Below is a small trained network, with its code and all its weights. Each question gives an input and a class and asks what happens when units are switched off, that is, made to give their printed mean instead of their output.

import numpy as np


def w(rows, s, z=0):
    codes = np.array(rows[::2]) - 128.0
    scale = np.full(codes.shape[1], s)
    scale[-1] = z or s
    return codes * scale


def norm(h):
    return h / np.sqrt((h * h).mean(-1, keepdims=True) + 1e-5)


def f(y):
    return np.maximum(y, 0)


def log_softmax(a):
    a = a - a.max(-1, keepdims=True)
    return a - np.log(np.exp(a).sum(-1, keepdims=True))


def net(x, mask):
    res = np.array(x, float).reshape(1, 5) / 4 @ E
    u = 0
    for l in range(3):
        y = f(norm(res) @ A[l][:, :-1].T + A[l][:, -1])
        res = res + np.where(mask[u : u + 8], y, B[l][:, -1]) @ B[l][:, :-1]
        u += 8
    return log_softmax(norm(res)[-1] @ U[:, :-1].T + U[:, -1])


A, B = {}, {}
E = w([
[37,175,169,159],'x0',
[128,127,127,129],'x1',
[77,127,3,209],'x2',
[146,227,95,119],'x3',
[129,130,130,129],'x4',
],0.00056)
A[0] = w([
[45,172,196,191,162],'0.n1',
[35,164,165,149,35],'0.n2',
[161,144,252,97,40],'0.n3',
[123,156,219,134,120],'0.n4',
[55,47,71,176,94],'0.n5',
[15,135,89,177,2],'0.n6',
[143,129,181,81,57],'0.n7',
[129,219,77,69,22],'0.n8',
],0.0015,0.00081)
B[0] = w([
[103,203,107,64,254],'0.n1',
[205,108,120,164,183],'0.n2',
[120,94,53,153,210],'0.n3',
[99,93,64,70,200],'0.n4',
[151,94,192,189,226],'0.n5',
[112,142,180,239,201],'0.n6',
[179,96,107,219,166],'0.n7',
[73,6,108,206,165],'0.n8',
],0.0015,0.00095)
A[1] = w([
[169,153,249,83,12],'1.n1',
[84,134,219,95,1],'1.n2',
[199,247,146,56,24],'1.n3',
[126,94,118,139,195],'1.n4',
[119,188,28,148,38],'1.n5',
[74,86,169,167,195],'1.n6',
[9,161,169,99,230],'1.n7',
[134,93,118,138,213],'1.n8',
],0.0018,0.00092)
B[1] = w([
[101,142,38,229,168],'1.n1',
[66,120,4,78,152],'1.n2',
[127,204,249,21,183],'1.n3',
[134,146,167,99,184],'1.n4',
[210,180,159,95,189],'1.n5',
[175,141,122,104,210],'1.n6',
[73,127,146,78,252],'1.n7',
[129,150,179,85,195],'1.n8',
],0.002,0.0013)
A[2] = w([
[75,31,166,133,109],'2.n1',
[5,128,151,146,46],'2.n2',
[57,156,167,147,191],'2.n3',
[138,73,67,123,61],'2.n4',
[195,52,119,146,92],'2.n5',
[160,175,69,116,6],'2.n6',
[78,104,38,151,157],'2.n7',
[156,39,90,187,35],'2.n8',
],0.0025,0.0014)
B[2] = w([
[147,158,65,129,188],'2.n1',
[255,68,77,121,202],'2.n2',
[68,102,101,159,247],'2.n3',
[65,184,183,185,145],'2.n4',
[99,127,165,193,179],'2.n5',
[177,126,89,195,146],'2.n6',
[168,100,177,59,193],'2.n7',
[42,196,210,114,158],'2.n8',
],0.0027,0.0015)
U = w([
[225,13,234,127,238],'0',
[55,18,34,9,188],'1',
[229,209,206,18,2],'2',
[16,224,168,27,139],'3',
[32,136,248,238,250],'4',
[80,11,26,236,78],'5',
[253,209,33,198,97],'6',
[41,227,30,207,34],'7',
],0.007,0.00051)

Each question gives the input, the list of numbers given to net, and the class t.
The units are the neurons (one row each of A and B). Each row of codes is followed by its name. A weight is (code - 128) times the scale printed after its matrix; where a second scale follows, it is the last column's (A, B and U).
mask holds one flag per neuron, layer by layer. A switched-off neuron (its flag False) gives its mean, the last column of its row in B, instead of its output. The means were averaged over made-up inputs and are rounded, as every weight is.
A unit's drop is (log p(t) with every unit on - log p(t) with that unit switched off) / (log p(t) with every unit on - log p(t) with every unit switched off).
The circuit of an input: a set's keep is (log p(t) with only the set's units on - log p(t) with every unit switched off) / (log p(t) with every unit on - log p(t) with every unit switched off). Starting from the 12 units with the biggest drops (on a tie, the unit counted first), units are removed one at a time, each time the one whose removal leaves the highest keep (on an exact tie, the one counted first), for as long as the keep stays at least 0.8.
units of the circuit, in order: the units of the circuit, biggest drop first
top k neurons: the k neurons with the biggest drops, biggest first
k most important neurons of layer l: the k neurons of layer l with the biggest drops, biggest first
drop when u is switched off: that unit's drop, to one decimal
input [8,-2,6,-3,7], class 5: units of the circuit, in order : 2.n2
input [-7,6,1,-8,-6], class 4: units of the circuit, in order : 2.n5, 2.n8, 2.n4
input [-8,2,4,-8,5], class 4: units of the circuit, in order : 2.n8, 2.n4
input [8,3,3,-5,-8], class 5: 2 most important neurons of layer 2 : 2.n2, 2.n3
input [0,4,5,-3,7], class 4: 3 most important neurons of layer 1 : 1.n7, 1.n3, 1.n6
input [-6,7,1,0,-8], class 4: top 4 neurons : 1.n3, 0.n1, 2.n5, 1.n5
input [-2,8,1,-7,-3], class 4: units of the circuit, in order : 2.n5, 2.n8
input [-8,-4,7,-6,-6], class 4: top 2 neurons : 2.n8, 2.n4
input [7,-7,2,-1,0], class 5: 2 most important neurons of layer 0 : 0.n6, 0.n2
input [3,-8,2,-1,5], class 5: units of the circuit, in order : 2.n2, 2.n3
input [2,-1,-7,4,0], class 3: top 2 neurons : 1.n1, 2.n2
input [1,-1,-5,-4,8], class 1: 2 most important neurons of layer 2 : 2.n1, 2.n2
input [6,4,2,0,2], class 5: top 3 neurons : 2.n2, 2.n3, 1.n3
input [7,8,3,-2,8], class 5: top neuron : 2.n2
input [-8,-1,8,-5,-6], class 4: 2 most important neurons of layer 2 : 2.n8, 2.n4
input [-1,8,3,0,8], class 4: drop when 2.n2 is switched off : 0.2
input [1,-7,-1,-6,-1], class 1: drop when 2.n5 is switched off : 0.0
input [-2,-1,7,3,-8], class 6: drop when 1.n5 is switched off : 0.1
